The two nearest rows among all rows above each row, by straight-line distance, nearest first (none for the first three rows)
In the rows, zero is written as 128.
1: [139  96 115 130 119 180 121 215 119  85 102 158 116 119 122 135 112  83
 135 135  78 115 155 183 119  16 111  51 138 189 135  94 133 127  82 129
 139 115]
2: [117 146 112 145 115  90 136  87  98 132 149  98 116 125 145 138 141 118
 127 126 175 192 131  98 116  79 128 109 112 110 136 143 121 112 149 119
 149 179]
3: [121 168 113 142 126  68 133  26  97 157 163  81 114 131 141 137 145 121
 134 120 214 206 128  84 113 141 131 147 115  96 132 165 103 117 152 101
 137 185]
4: [130 145 103 130 117 139 131  91  96 133 141 120 108 119 122 167 120 100
 124 134 157 143 134 121 116  92 108  96 131 176 124 145 107 107 114 100
 118 140] | 2 3
5: [114 153 109 143 118  75 138  81  79 133 153  94 107 127 145 146 142 103
 140 118 204 224 138  98 105  54 126 106 108 111 141 146 107 119 141 100
 155 215] | 2 3
6: [135 101 118 142 128 138 125 217 115 109 128 144 122 119 119 119 124 112
 129 138 100 117 150 156 118  46 111  68 134 158 125 104 128 126 110 124
 137 137] | 1 4
7: [118 161 118 151 123  65 132  79  95 134 151  88 109 134 151 115 145  95
 147 115 186 223 142  98 114  82 139 124  99  79 141 134 120 129 143 116
 158 198] | 5 2
8: [120 172 106 140 122  83 131  46  89 139 156  90  98 130 149 140 140  84
 153 113 217 229 139  94 108  83 131 126 112 112 140 151 102 123 127  93
 148 200] | 5 7
9: [126 173 116 152 121  86 120  28  95 136 145  87 108 141 153 113 138  83
 154 116 163 185 138  99 131 142 143 142 107  87 139 142 123 130 133 123
 139 161] | 3 7
10: [122 164 118 138 117  95 131  55  95 136 152  95 105 131 162 144 134  81
 141 120 192 199 134  96 117  94 129 121 111 114 136 147 110 116 132 105
 142 180] | 8 2
11: [119 159 110 143 118  80 135  68  92 138 154  92 110 129 144 139 139 108
 135 120 197 206 135  92 111  92 124 114 109 108 138 149 111 116 142 107
 148 187] | 10 2
12: [119 147 113 156 116  79 124  98  90 108 136  92 102 139 160 100 142  63
 169 109 149 233 152 114 119  32 143 105  95  79 150 115 131 138 125 127
 168 198] | 7 5
13: [143 120 113 131 119 185 114 188 113  93 108 150 108 122 120 134 108  61
 144 134  74 107 155 178 123  56 114  68 138 184 132  97 133 128  72 117
 132 105] | 1 6
14: [112 151 108 146 131  62 142  88  87 140 162  91 107 126 149 140 147 115
 132 118 222 238 138  88 101  42 125 108 109 102 139 148 104 119 149  97
 158 223] | 5 11
15: [122 175 102 135 111 109 126  47  89 127 137 100  89 129 147 159 127  70
 150 118 182 208 139 109 115  68 126 106 112 138 141 143 108 116 107  94
 141 170] | 10 8
16: [123 165 116 150 117  91 124  49 101 132 142  90 108 137 150 118 140  90
 150 118 158 179 136  95 128 123 141 130 107  91 139 140 123 123 137 125
 146 161] | 9 10
17: [122 159 124 159 129  62 123  63 102 136 151  86 117 140 155  88 149 106
 153 115 165 193 140  95 124 121 150 139 101  51 140 136 130 138 152 135
 152 184] | 16 7
18: [131  94 114 143 127 142 133 212 111 109 133 144 121 114 111 127 127 133
 119 139 124 126 149 157 106  26 104  60 137 158 123 109 125 124 117 114
 144 159] | 6 1
